Below is a small trained network, with its code and all its weights. Each question gives an input and a target symbol and asks what happens when units are switched off, that is, made to give their printed mean instead of their output.

import numpy as np


def w(rows, s, z=0):
    codes = np.array(rows[::2]) - 128.0
    scale = np.full(codes.shape[1], s)
    scale[-1] = z or s
    return codes * scale


def norm(h):
    return h / np.sqrt((h * h).mean(-1, keepdims=True) + 1e-5)


def f(y):
    return np.maximum(y, 0)


def softmax(a):
    e = np.exp(a - a.max(-1, keepdims=True))
    return e / e.sum(-1, keepdims=True)


def log_softmax(a):
    a = a - a.max(-1, keepdims=True)
    return a - np.log(np.exp(a).sum(-1, keepdims=True))


def net(x, mask):
    ids = ['αβγδεζηθλμξπστω'.index(c) for c in x.split()]
    T = len(ids)
    res = E[ids] + P[:T]
    u = 0
    for l in range(2):
        q, k, v = (norm(res) @ M[l].T for M in (Q, K, V))
        z = softmax(np.where(np.tri(T) > 0, q @ k.T / 4**0.5, -1e9)) @ v
        res = res + np.where(mask[u], z, O[l][:, -1]) @ O[l][:, :-1]
        u += 1
        y = f(norm(res) @ A[l][:, :-1].T + A[l][:, -1])
        res = res + np.where(mask[u : u + 4], y, B[l][:, -1]) @ B[l][:, :-1]
        u += 4
    return log_softmax(norm(res)[-1] @ U[:, :-1].T + U[:, -1])


Q, K, V, O, A, B = {}, {}, {}, {}, {}, {}
E = w([
[120,110,137,126,138],'α',
[176,114,135,151,113],'β',
[161,121,158,164,91],'γ',
[102,102,109,124,139],'δ',
[126,254,85,107,7],'ε',
[125,106,100,154,131],'ζ',
[173,114,115,166,118],'η',
[151,110,149,121,125],'θ',
[166,115,161,128,106],'λ',
[90,89,142,101,125],'μ',
[167,115,146,126,128],'ξ',
[125,101,129,117,139],'π',
[97,105,135,138,116],'σ',
[138,64,116,144,123],'τ',
[143,108,101,128,148],'ω',
],0.015)
P = w([
[137,126,163,42,71],'0',
[94,18,140,134,35],'1',
[92,67,118,135,17],'2',
[83,215,186,119,254],'3',
[84,162,127,185,169],'4',
[136,4,131,165,43],'5',
[99,100,107,198,142],'6',
[115,226,153,162,212],'7',
[117,150,109,200,155],'8',
[148,36,115,192,61],'9',
[121,111,114,195,170],'10',
[115,173,125,191,202],'11',
],0.0042)
Q[0] = w([
[3,194,67,60,19],'L0H0',
[27,121,141,53,11],'L0H0',
[182,203,143,172,205],'L0H0',
[50,93,66,46,29],'L0H0',
],0.0042)
K[0] = w([
[124,1,161,136,169],'L0H0',
[158,56,152,160,123],'L0H0',
[98,147,94,102,83],'L0H0',
[137,85,145,130,153],'L0H0',
],0.0081)
V[0] = w([
[121,103,150,204,202],'L0H0',
[99,150,42,168,53],'L0H0',
[118,254,121,84,136],'L0H0',
[123,120,80,80,50],'L0H0',
],0.0043)
O[0] = w([
[2,126,126,163,111,92],'L0H0',
[150,106,124,113,32,205],'L0H0',
[106,42,134,157,129,3],'L0H0',
[183,46,165,150,94,193],'L0H0',
],0.006,0.0021)
A[0] = w([
[116,79,194,244,126,118],'L0N0',
[184,119,135,75,103,5],'L0N1',
[182,142,223,207,98,102],'L0N2',
[136,253,95,186,70,148],'L0N3',
],0.0046,0.002)
B[0] = w([
[98,62,114,105,219,249],'L0N0',
[8,84,125,163,81,142],'L0N1',
[83,72,73,144,190,254],'L0N2',
[81,254,131,74,139,212],'L0N3',
],0.0049,0.004)
Q[1] = w([
[149,50,75,194,89],'L1H0',
[163,44,155,91,1],'L1H0',
[128,48,119,184,117],'L1H0',
[169,202,151,90,122],'L1H0',
],0.0095)
K[1] = w([
[115,252,124,75,99],'L1H0',
[167,149,181,79,150],'L1H0',
[114,214,116,114,129],'L1H0',
[137,47,124,115,170],'L1H0',
],0.014)
V[1] = w([
[105,124,27,56,126],'L1H0',
[100,103,122,246,93],'L1H0',
[2,107,216,90,81],'L1H0',
[154,161,188,157,101],'L1H0',
],0.0084)
O[1] = w([
[117,172,215,137,80,191],'L1H0',
[145,2,103,141,72,250],'L1H0',
[170,171,63,224,100,102],'L1H0',
[111,129,59,101,120,254],'L1H0',
],0.0087,0.00094)
A[1] = w([
[75,255,177,64,149,144],'L1N0',
[181,134,151,149,41,3],'L1N1',
[159,159,52,155,120,197],'L1N2',
[135,244,113,136,129,118],'L1N3',
],0.0064,0.004)
B[1] = w([
[53,74,116,187,152,195],'L1N0',
[146,149,142,150,254,149],'L1N1',
[132,159,154,75,176,255],'L1N2',
[92,75,71,95,49,175],'L1N3',
],0.0082,0.0036)
U = w([
[72,124,127,126,208,48],'α',
[172,105,145,123,110,86],'β',
[154,184,202,252,121,121],'γ',
[87,129,104,125,150,86],'δ',
[136,183,102,104,36,252],'ε',
[76,178,38,162,198,107],'ζ',
[205,136,54,202,119,69],'η',
[175,44,206,126,11,109],'θ',
[167,142,142,119,124,148],'λ',
[112,70,170,24,106,117],'μ',
[160,95,150,68,135,98],'ξ',
[49,122,243,87,169,182],'π',
[65,140,112,168,144,101],'σ',
[163,16,2,126,122,158],'τ',
[193,167,127,26,195,181],'ω',
],0.0081,0.0044)

Each question gives the input, a string of symbols that net reads in full, and the target symbol t.
The units are the heads (4 rows each of Q, K, V and O) and the neurons (one row each of A and B). Each row of codes is followed by its name. A weight is (code - 128) times the scale printed after its matrix; where a second scale follows, it is the last column's (O, A, B and U).
mask holds one flag per unit, layer by layer, with each layer's heads first. A switched-off unit (its flag False) gives its mean, the last column of its rows in O or B, instead of its output. The means were averaged over made-up inputs and are rounded, as every weight is.
A unit's drop is (log p(t) with every unit on - log p(t) with that unit switched off) / (log p(t) with every unit on - log p(t) with every unit switched off).
The circuit of an input: a set's keep is (log p(t) with only the set's units on - log p(t) with every unit switched off) / (log p(t) with every unit on - log p(t) with every unit switched off). Starting from all 10 units, units are removed one at a time, each time the one whose removal leaves the highest keep (on an exact tie, the one counted first), for as long as the keep stays at least 0.8.
units of the circuit, in order: the units of the circuit, biggest drop first
unit that matters most: the unit with the biggest drop
top k neurons: the k neurons with the biggest drops, biggest first
top k neurons in layer l: the k neurons of layer l with the biggest drops, biggest first
input ω π σ, target π: units of the circuit, in order -> (L1H0)
input γ η γ ω ω μ, target π: units of the circuit, in order -> (L0N2, L1H0)
input ω γ η γ ζ γ ζ ω ω θ, target π: units of the circuit, in order -> (L0N2, L1H0)
input γ ω ω ω π ζ γ α γ γ, target ζ: units of the circuit, in order -> (L0H0, L0N2, L1H0, L0N0)
input ω ω γ ω ζ γ α σ, target τ: top 2 neurons -> (L0N2, L0N0)
input γ β γ γ π, target τ: top 2 neurons -> (L0N3, L0N2)
input ζ ω θ ζ γ π, target θ: top 3 neurons -> (L0N2, L0N0, L1N2)
input α ω ω γ γ ω ω γ ζ, target π: top 3 neurons -> (L0N2, L0N0, L0N3)
input ζ ε γ, target γ: units of the circuit, in order -> (L1H0, L1N1)
input ζ α ζ, target θ: top 2 neurons in layer 0 -> (L0N3, L0N1)
input σ ζ β ω γ π, target π: units of the circuit, in order -> (L0N0, L1H0)
input α γ θ ω, target τ: top 2 neurons -> (L0N2, L0N0)
input ζ γ ξ η, target τ: units of the circuit, in order -> (L0N2, L1H0, L0H0)
input β γ α ζ, target τ: units of the circuit, in order -> (L1H0, L0N2)
input η α ω, target μ: top neuron -> (L0N3)
input ε ω σ α γ ζ μ γ π ζ, target ζ: top 2 neurons -> (L0N0, L1N2)
input γ η γ ω α, target τ: top 2 neurons -> (L0N3, L1N2)
input ζ ζ ζ ζ γ γ γ δ, target τ: units of the circuit, in order -> (L1H0, L0N2, L0H0)
input ζ γ π, target θ: top 2 neurons -> (L0N3, L0N2)
input ω ω γ γ γ λ, target τ: unit that matters most -> L0N3
input α γ ξ, target ζ: top 2 neurons -> (L0N2, L1N0)
input ζ γ γ β, target τ: top 2 neurons -> (L0N2, L0N0)
input ω γ ζ μ γ γ η λ, target τ: units of the circuit, in order -> (L0N2, L1H0)
input γ λ ω ω ζ τ, target π: units of the circuit, in order -> (L1H0, L0N2)
input γ ω ε ω π ζ, target ζ: top 3 neurons in layer 1 -> (L1N2, L1N3, L1N0)
